Below are the code and all the weights of a small trained network. Each question names an input and a target symbol and asks about switching units off, where a switched-off unit gives its printed mean instead of its output.

import numpy as np


def w(rows, s, z=0):
    codes = np.array(rows[::2]) - 128.0
    scale = np.full(codes.shape[1], s)
    scale[-1] = z or s
    return codes * scale


def f(y):
    return y / 2 * (1 + np.tanh(0.7978845608 * (y + 0.044715 * y**3)))


def softmax(a):
    e = np.exp(a - a.max(-1, keepdims=True))
    return e / e.sum(-1, keepdims=True)


def log_softmax(a):
    a = a - a.max(-1, keepdims=True)
    return a - np.log(np.exp(a).sum(-1, keepdims=True))


def net(x, mask):
    ids = ['γεηθλμξπσφω'.index(c) for c in x.split()]
    T = len(ids)
    res = E[ids] + P[:T]
    u = 0
    for l in range(3):
        q, k, v = (res @ M[l].T for M in (Q, K, V))
        z = softmax(np.where(np.tri(T) > 0, q @ k.T / 4**0.5, -1e9)) @ v
        res = res + np.where(mask[u], z, O[l][:, -1]) @ O[l][:, :-1]
        u += 1
        y = f(res @ A[l][:, :-1].T + A[l][:, -1])
        res = res + np.where(mask[u : u + 4], y, B[l][:, -1]) @ B[l][:, :-1]
        u += 4
    return log_softmax(res[-1] @ U[:, :-1].T + U[:, -1])


Q, K, V, O, A, B = {}, {}, {}, {}, {}, {}
E = w([
[161,124,141,160,144,159,187],'γ',
[122,112,128,165,192,177,143],'ε',
[146,92,135,124,205,128,95],'η',
[40,109,187,182,135,185,145],'θ',
[89,68,175,110,157,108,99],'λ',
[88,94,194,128,88,116,157],'μ',
[209,42,60,234,33,173,10],'ξ',
[143,78,169,93,112,46,114],'π',
[93,126,140,133,114,47,73],'σ',
[153,153,128,141,76,81,124],'φ',
[113,192,80,211,111,80,72],'ω',
],0.012)
P = w([
[113,254,213,154,212,111,218],'0',
[109,208,191,130,138,144,145],'1',
[117,181,174,129,95,164,96],'2',
[127,148,155,161,66,158,67],'3',
[135,115,131,176,38,159,53],'4',
[145,89,126,213,28,147,40],'5',
[147,54,91,248,12,137,43],'6',
],0.0059)
Q[0] = w([
[127,122,146,198,95,33,89],'0.h0',
[165,107,112,226,113,79,137],'0.h0',
[183,100,252,242,149,152,86],'0.h0',
[76,195,197,126,140,91,143],'0.h0',
],0.014)
K[0] = w([
[159,123,44,102,56,176,101],'0.h0',
[129,89,75,110,101,169,97],'0.h0',
[133,47,82,176,1,118,48],'0.h0',
[161,156,135,126,151,100,128],'0.h0',
],0.02)
V[0] = w([
[148,95,2,127,157,206,169],'0.h0',
[102,127,160,136,132,117,120],'0.h0',
[133,115,96,123,138,149,136],'0.h0',
[90,59,153,104,174,198,134],'0.h0',
],0.0092)
O[0] = w([
[164,208,253,159,172,77,34,4],'0.h0',
[119,110,100,139,113,118,155,155],'0.h0',
[135,148,159,136,135,116,104,91],'0.h0',
[136,97,141,239,132,44,161,51],'0.h0',
],0.0082,0.0045)
A[0] = w([
[242,201,99,134,170,7,98,21],'0.n0',
[133,98,74,96,254,97,52,66],'0.n1',
[123,220,228,92,172,149,163,3],'0.n2',
[130,193,206,115,193,79,117,32],'0.n3',
],0.013,0.0062)
B[0] = w([
[101,98,95,99,94,148,137,165],'0.n0',
[99,108,166,151,66,185,245,253],'0.n1',
[147,175,163,127,125,136,57,149],'0.n2',
[129,115,78,113,141,106,93,209],'0.n3',
],0.013,0.00062)
Q[1] = w([
[211,162,250,68,92,223,18],'1.h0',
[115,209,234,156,199,24,186],'1.h0',
[199,29,173,252,127,76,111],'1.h0',
[105,99,81,18,198,100,216],'1.h0',
],0.025)
K[1] = w([
[190,146,74,200,161,220,102],'1.h0',
[97,97,167,124,253,151,190],'1.h0',
[76,25,189,137,100,162,90],'1.h0',
[71,201,114,103,110,61,174],'1.h0',
],0.034)
V[1] = w([
[58,19,122,109,249,125,57],'1.h0',
[215,117,151,169,193,225,142],'1.h0',
[239,110,98,48,137,14,113],'1.h0',
[209,51,202,64,91,120,194],'1.h0',
],0.019)
O[1] = w([
[143,114,150,124,193,43,242,59],'1.h0',
[117,14,190,115,197,159,79,68],'1.h0',
[221,186,114,92,176,252,198,2],'1.h0',
[254,85,85,223,114,154,123,50],'1.h0',
],0.012,0.0083)
A[1] = w([
[125,64,218,124,139,110,81,101],'1.n0',
[212,181,148,134,255,155,13,69],'1.n1',
[197,139,143,191,209,119,195,41],'1.n2',
[104,194,190,165,243,59,141,3],'1.n3',
],0.0094,0.0076)
B[1] = w([
[139,194,38,158,241,151,164,251],'1.n0',
[180,139,141,73,52,2,64,162],'1.n1',
[115,53,170,31,126,90,50,165],'1.n2',
[132,68,90,29,123,186,153,154],'1.n3',
],0.0091,0.014)
Q[2] = w([
[117,210,170,152,44,140,117],'2.h0',
[193,171,151,162,32,122,198],'2.h0',
[102,109,192,3,220,133,117],'2.h0',
[190,163,79,179,53,141,171],'2.h0',
],0.03)
K[2] = w([
[104,97,107,4,210,127,96],'2.h0',
[119,121,113,46,110,44,87],'2.h0',
[131,29,219,251,183,152,135],'2.h0',
[120,173,127,6,116,50,171],'2.h0',
],0.025)
V[2] = w([
[76,231,174,147,115,187,132],'2.h0',
[203,96,67,155,146,64,171],'2.h0',
[118,76,186,67,26,188,192],'2.h0',
[163,89,78,119,111,3,101],'2.h0',
],0.0014)
O[2] = w([
[121,121,8,127,52,92,113,50],'2.h0',
[94,136,165,143,180,142,159,172],'2.h0',
[168,126,75,71,176,92,113,3],'2.h0',
[111,134,192,169,160,167,134,242],'2.h0',
],0.0017,0.003)
A[2] = w([
[167,82,245,133,120,163,115,1],'2.n0',
[139,185,163,151,82,205,94,85],'2.n1',
[149,78,100,151,80,121,195,30],'2.n2',
[215,83,86,186,151,126,161,166],'2.n3',
],0.012,0.0054)
B[2] = w([
[94,181,103,160,105,149,166,132],'2.n0',
[138,1,74,75,131,96,166,246],'2.n1',
[232,166,184,100,213,66,62,247],'2.n2',
[76,152,238,132,36,234,189,254],'2.n3',
],0.0072,0.0091)
U = w([
[171,168,97,121,197,152,47,187],'γ',
[135,148,75,105,200,154,174,126],'ε',
[107,123,132,181,160,166,201,218],'η',
[90,101,57,178,141,53,182,3],'θ',
[145,66,157,106,148,48,189,93],'λ',
[162,123,139,218,63,61,104,184],'μ',
[149,150,99,128,145,130,134,81],'ξ',
[192,167,165,67,98,192,155,113],'π',
[168,226,30,147,133,84,253,153],'σ',
[149,79,9,114,91,152,140,148],'φ',
[57,153,134,84,82,121,137,54],'ω',
],0.0035,0.0045)

Each question gives the input, a string of symbols that net reads in full, and the target symbol t.
The units are the heads (4 rows each of Q, K, V and O) and the neurons (one row each of A and B). Each row of codes is followed by its name. A weight is (code - 128) times the scale printed after its matrix; where a second scale follows, it is the last column's (O, A, B and U).
mask holds one flag per unit, layer by layer, with each layer's heads first. A switched-off unit (its flag False) gives its mean, the last column of its rows in O or B, instead of its output. The means were averaged over made-up inputs and are rounded, as every weight is.
A unit's drop is (log p(t) with every unit on - log p(t) with that unit switched off) / (log p(t) with every unit on - log p(t) with every unit switched off).
The circuit of an input: a set's keep is (log p(t) with only the set's units on - log p(t) with every unit switched off) / (log p(t) with every unit on - log p(t) with every unit switched off). Starting from the 12 units with the biggest drops (on a tie, the unit counted first), units are removed one at a time, each time the one whose removal leaves the highest keep (on an exact tie, the one counted first), for as long as the keep stays at least 0.8.
circuit, biggest first: the units of the circuit, biggest drop first
top k neurons: the k neurons with the biggest drops, biggest first
top k neurons in layer l: the k neurons of layer l with the biggest drops, biggest first
drop of u: that unit's drop, to one decimal
input ω σ η, target ω: circuit, biggest first -> (1.h0)
input φ λ φ μ φ μ, target φ: circuit, biggest first -> (1.h0, 2.n1)
input μ η μ ξ π η ω, target γ: circuit, biggest first -> (1.h0, 0.h0)
input φ η ξ ε σ μ, target γ: top 2 neurons in layer 2 -> (2.n3, 2.n1)
input η φ ξ μ θ, target γ: circuit, biggest first -> (1.h0, 0.h0, 1.n0)
input η η η γ, target η: top 2 neurons -> (0.n1, 2.n3)
input η ω θ ω π η ε, target π: circuit, biggest first -> (1.h0, 2.n3)
input η λ ω π ω, target ω: circuit, biggest first -> (0.h0, 1.h0)
input η η θ, target θ: circuit, biggest first -> (1.h0, 0.h0, 1.n0)
input η λ η ε ε, target η: top 2 neurons -> (1.n0, 2.n3)
input γ σ η γ η ε, target η: top 2 neurons -> (2.n3, 1.n0)
input η μ φ ε γ θ γ, target θ: circuit, biggest first -> (0.h0, 1.h0, 1.n0)
input ξ π γ η η, target ε: circuit, biggest first -> (1.h0, 0.n1, 1.n0, 0.h0)
input η γ μ ε, target μ: circuit, biggest first -> (1.h0, 1.n0)
input μ η λ γ, target λ: top 3 neurons -> (1.n2, 0.n1, 1.n0)
input φ π λ, target φ: top neuron in layer 2 -> (2.n1)
input λ μ ε η, target μ: circuit, biggest first -> (1.h0, 0.h0)
input η μ ξ λ, target γ: top 2 neurons in layer 0 -> (0.n3, 0.n2)
input μ ω φ μ ξ λ, target γ: top 2 neurons in layer 1 -> (1.n0, 1.n1)
input η θ λ, target λ: circuit, biggest first -> (1.h0, 0.h0, 1.n2, 0.n1)
input ξ γ η, target γ: top 2 neurons in layer 2 -> (2.n3, 2.n1)
input η ε γ, target η: top 2 neurons in layer 2 -> (2.n3, 2.n2)
input μ μ ω θ φ, target ω: top 2 neurons -> (0.n1, 1.n0)
input σ μ ε η φ, target φ: top neuron -> (2.n1)
input σ λ η γ, target λ: drop of 0.h0 -> 1.6
input σ η η γ ε θ, target θ: drop of 1.h0 -> 0.8
